Below is a small trained network, with its code and all its weights. Each question gives an input and a class and asks what happens when units are switched off, that is, made to give their printed mean instead of their output.

import numpy as np


def w(rows, s, z=0):
    codes = np.array(rows[::2]) - 128.0
    scale = np.full(codes.shape[1], s)
    scale[-1] = z or s
    return codes * scale


def f(y):
    return np.maximum(y, 0)


def log_softmax(a):
    a = a - a.max(-1, keepdims=True)
    return a - np.log(np.exp(a).sum(-1, keepdims=True))


def net(x, mask):
    res = np.array(x, float).reshape(1, 6) / 4 @ E
    y = f(res @ A[0][:, :-1].T + A[0][:, -1])
    res = res + np.where(mask, y, B[0][:, -1]) @ B[0][:, :-1]
    return log_softmax(res[-1] @ U[:, :-1].T + U[:, -1])


A, B = {}, {}
E = w([
[114,182,135,112],'x0',
[130,101,119,139],'x1',
[142,68,116,153],'x2',
[160,42,113,150],'x3',
[91,115,157,198],'x4',
[1,132,182,48],'x5',
],0.0076)
A[0] = w([
[203,122,81,105,43],'neuron 0',
[70,133,147,230,221],'neuron 1',
[104,135,176,65,204],'neuron 2',
[107,117,152,16,146],'neuron 3',
[159,137,86,138,15],'neuron 4',
[91,170,168,70,164],'neuron 5',
[77,179,125,134,223],'neuron 6',
[142,120,109,109,151],'neuron 7',
[156,129,31,6,185],'neuron 8',
[79,108,133,97,41],'neuron 9',
[118,174,144,139,223],'neuron 10',
[102,230,98,128,224],'neuron 11',
[198,168,87,146,36],'neuron 12',
[201,209,113,167,218],'neuron 13',
[134,45,124,112,143],'neuron 14',
[139,166,78,210,3],'neuron 15',
[141,116,73,146,35],'neuron 16',
],0.012,0.0036)
B[0] = w([
[91,162,157,129,181],'neuron 0',
[225,85,186,174,217],'neuron 1',
[133,94,96,181,245],'neuron 2',
[105,65,115,177,255],'neuron 3',
[84,173,149,164,149],'neuron 4',
[122,76,125,162,249],'neuron 5',
[182,111,93,134,221],'neuron 6',
[122,81,172,159,155],'neuron 7',
[178,98,213,152,253],'neuron 8',
[1,81,107,187,176],'neuron 9',
[215,116,85,66,195],'neuron 10',
[150,58,147,137,239],'neuron 11',
[8,44,95,163,187],'neuron 12',
[101,8,141,115,240],'neuron 13',
[172,75,109,69,196],'neuron 14',
[14,112,104,187,168],'neuron 15',
[106,143,137,130,150],'neuron 16',
],0.0073,0.0068)
U = w([
[9,93,128,172,66],'0',
[159,88,142,138,205],'1',
[147,98,242,153,145],'2',
[144,85,81,138,160],'3',
[121,89,180,123,162],'4',
[132,98,159,128,193],'5',
[116,193,129,117,35],'6',
[179,197,138,55,2],'7',
],0.014,0.0048)

Each question gives the input, the list of numbers given to net, and the class t.
The units are the neurons (one row each of A and B). Each row of codes is followed by its name. A weight is (code - 128) times the scale printed after its matrix; where a second scale follows, it is the last column's (A, B and U).
mask holds one flag per neuron, in row order. A switched-off neuron (its flag False) gives its mean, the last column of its row in B, instead of its output. The means were averaged over made-up inputs and are rounded, as every weight is.
A unit's drop is (log p(t) with every unit on - log p(t) with that unit switched off) / (log p(t) with every unit on - log p(t) with every unit switched off).
The circuit of an input: a set's keep is (log p(t) with only the set's units on - log p(t) with every unit switched off) / (log p(t) with every unit on - log p(t) with every unit switched off). Starting from the 12 units with the biggest drops (on a tie, the unit counted first), units are removed one at a time, each time the one whose removal leaves the highest keep (on an exact tie, the one counted first), for as long as the keep stays at least 0.8.
units of the circuit, in order: the units of the circuit, biggest drop first
unit that matters most: the unit with the biggest drop
top k neurons: the k neurons with the biggest drops, biggest first
drop when u is switched off: that unit's drop, to one decimal
input [-6,7,5,6,-8,-7], class 2: units of the circuit, in order	[neuron 8; neuron 0]
input [6,-6,6,-3,-2,4], class 3: units of the circuit, in order	[neuron 6; neuron 10; neuron 2; neuron 0]
input [5,1,-4,-7,-1,3], class 1: top 2 neurons	[neuron 10; neuron 6]
input [-3,-2,-1,4,6,-8], class 0: unit that matters most	neuron 15
input [3,2,4,2,6,-8], class 0: units of the circuit, in order	[neuron 15; neuron 12]
input [-2,8,8,2,-8,-3], class 2: top 2 neurons	[neuron 8; neuron 0]
input [-2,-8,-6,-8,4,4], class 1: top 2 neurons	[neuron 10; neuron 6]
input [1,0,7,-2,-2,-7], class 0: top 2 neurons	[neuron 12; neuron 15]
input [-6,0,1,3,-8,-6], class 2: top 2 neurons	[neuron 8; neuron 0]
input [-3,6,4,-8,3,3], class 1: drop when neuron 12 is switched off	0.1
input [7,3,-8,-7,-2,2], class 3: drop when neuron 10 is switched off	0.3
input [-5,-7,-4,4,-8,1], class 2: drop when neuron 10 is switched off	0.1
input [-2,-6,2,3,-7,-7], class 0: drop when neuron 12 is switched off	0.5
input [-5,-1,-6,0,-8,2], class 2: units of the circuit, in order	[neuron 8]
